Here is a tiny trained network, its code and every weight. The questions are about switching its units off for an input and a target symbol, where a switched-off unit gives its printed mean instead of its output.

import numpy as np


def w(rows, s, z=0):
    codes = np.array(rows[::2]) - 128.0
    scale = np.full(codes.shape[1], s)
    scale[-1] = z or s
    return codes * scale


def f(y):
    return y / 2 * (1 + np.tanh(0.7978845608 * (y + 0.044715 * y**3)))


def softmax(a):
    e = np.exp(a - a.max(-1, keepdims=True))
    return e / e.sum(-1, keepdims=True)


def log_softmax(a):
    a = a - a.max(-1, keepdims=True)
    return a - np.log(np.exp(a).sum(-1, keepdims=True))


def net(x, mask):
    ids = ['αγδζηλμστφψω'.index(c) for c in x.split()]
    T = len(ids)
    res = E[ids] + P[:T]
    r = res
    for j in range(3):
        rows = slice(3 * j, 3 * j + 3)
        q, k, v = (r @ M[0][rows].T for M in (Q, K, V))
        z = softmax(np.where(np.tri(T) > 0, q @ k.T / 3**0.5, -1e9)) @ v
        o = O[0][rows]
        res = res + np.where(mask[j], z, o[:, -1]) @ o[:, :-1]
    y = f(res @ A[0][:, :-1].T + A[0][:, -1])
    res = res + np.where(mask[3:11], y, B[0][:, -1]) @ B[0][:, :-1]
    return log_softmax(res[-1] @ U[:, :-1].T + U[:, -1])


Q, K, V, O, A, B = {}, {}, {}, {}, {}, {}
E = w([
[106,165,179,169],'α',
[96,174,201,62],'γ',
[213,189,46,176],'δ',
[123,215,95,180],'ζ',
[108,104,86,106],'η',
[156,166,157,162],'λ',
[74,114,194,198],'μ',
[210,52,139,238],'σ',
[99,101,174,148],'τ',
[192,143,85,253],'φ',
[121,227,124,201],'ψ',
[72,155,194,159],'ω',
],0.017)
P = w([
[85,123,149,145],'0',
[76,123,149,131],'1',
[129,109,164,131],'2',
[91,133,157,162],'3',
[163,140,218,148],'4',
[148,119,64,131],'5',
[162,110,195,60],'6',
[122,119,56,106],'7',
[170,119,255,93],'8',
[157,139,48,154],'9',
[182,90,193,26],'10',
[116,129,80,129],'11',
[182,129,147,24],'12',
[104,107,55,89],'13',
],0.0095)
Q[0] = w([
[132,217,66,133],'h0',
[113,64,108,164],'h0',
[138,109,103,95],'h0',
[47,127,144,87],'h1',
[167,144,235,84],'h1',
[129,87,90,92],'h1',
[150,112,159,2],'h2',
[102,103,47,135],'h2',
[147,109,51,30],'h2',
],0.0099)
K[0] = w([
[111,99,236,136],'h0',
[101,157,167,201],'h0',
[83,181,148,192],'h0',
[104,208,80,4],'h1',
[124,107,113,114],'h1',
[151,197,90,137],'h1',
[116,122,68,156],'h2',
[108,98,175,116],'h2',
[141,80,80,143],'h2',
],0.012)
V[0] = w([
[129,161,63,163],'h0',
[78,126,167,115],'h0',
[100,126,119,42],'h0',
[77,123,131,195],'h1',
[86,155,96,175],'h1',
[144,53,53,141],'h1',
[99,223,246,145],'h2',
[107,164,198,143],'h2',
[152,124,183,197],'h2',
],0.011)
O[0] = w([
[180,176,15,100,133],'h0',
[50,96,181,88,139],'h0',
[109,231,193,173,65],'h0',
[166,123,2,111,188],'h1',
[135,134,14,139,155],'h1',
[137,79,134,141,90],'h1',
[146,112,75,25,246],'h2',
[92,79,63,45,196],'h2',
[142,102,45,97,197],'h2',
],0.0068,0.013)
A[0] = w([
[115,1,77,104,63],'n0',
[165,26,46,111,143],'n1',
[43,127,104,205,126],'n2',
[78,87,73,208,126],'n3',
[142,23,184,173,242],'n4',
[81,161,51,124,6],'n5',
[144,112,176,86,3],'n6',
[42,252,99,80,151],'n7',
],0.0067,0.0049)
B[0] = w([
[147,95,155,97,205],'n0',
[131,184,198,184,251],'n1',
[148,52,214,147,123],'n2',
[91,104,221,123,144],'n3',
[234,168,136,77,132],'n4',
[2,85,141,219,150],'n5',
[179,156,97,116,121],'n6',
[60,133,164,117,153],'n7',
],0.0092,0.018)
U = w([
[105,117,101,87,45],'α',
[144,191,162,41,180],'γ',
[169,184,35,116,255],'δ',
[77,151,91,151,26],'ζ',
[103,78,152,140,88],'η',
[132,167,111,98,62],'λ',
[85,11,162,131,123],'μ',
[179,122,155,90,187],'σ',
[123,92,150,86,120],'τ',
[120,48,103,196,99],'φ',
[72,153,79,140,14],'ψ',
[91,96,118,76,60],'ω',
],0.011,0.0048)

Each question gives the input, a string of symbols that net reads in full, and the target symbol t.
The units are the heads (3 rows each of Q, K, V and O) and the neurons (one row each of A and B). Each row of codes is followed by its name. A weight is (code - 128) times the scale printed after its matrix; where a second scale follows, it is the last column's (O, A, B and U).
mask holds one flag per unit, heads first, then neurons. A switched-off unit (its flag False) gives its mean, the last column of its rows in O or B, instead of its output. The means were averaged over made-up inputs and are rounded, as every weight is.
A unit's drop is (log p(t) with every unit on - log p(t) with that unit switched off) / (log p(t) with every unit on - log p(t) with every unit switched off).
unit that matters most: the unit with the biggest drop
top k neurons: the k neurons with the biggest drops, biggest first
which heads matter: for each layer, one digit per head in row order, 1 if its drop is at least 0.15 and else 0, layers parted by /
drop when u is switched off: that unit's drop, to one decimal
input τ σ φ, target σ: top 3 neurons => n4; n5; n3
input γ λ τ, target γ: which heads matter => 010
input μ μ λ δ μ μ α, target δ: which heads matter => 100
input φ δ δ φ ψ, target δ: unit that matters most => h0
input τ μ μ μ δ φ, target φ: top 2 neurons => n5; n7
input ω τ ψ σ φ, target σ: which heads matter => 110
input φ μ γ μ φ μ η μ μ δ ζ δ λ, target δ: which heads matter => 001
input τ τ μ σ, target σ: which heads matter => 000
input ω ζ μ φ η φ δ τ ψ, target δ: which heads matter => 000
input α δ ω ζ φ ω δ φ α ψ μ, target δ: which heads matter => 100
input ω μ η μ γ ψ, target ψ: which heads matter => 010
input τ φ ψ ζ φ δ λ φ, target φ: top 2 neurons => n5; n3
input ω η γ μ λ γ φ τ μ, target γ: drop when n4 is switched off => 0.3
input ψ λ σ μ ω γ α α ψ δ η, target δ: unit that matters most => h2
input γ τ τ ψ φ δ ω τ η, target δ: drop when n0 is switched off => 0.2
input μ φ η μ μ τ φ φ δ ψ μ η, target μ: drop when n4 is switched off => 0.0
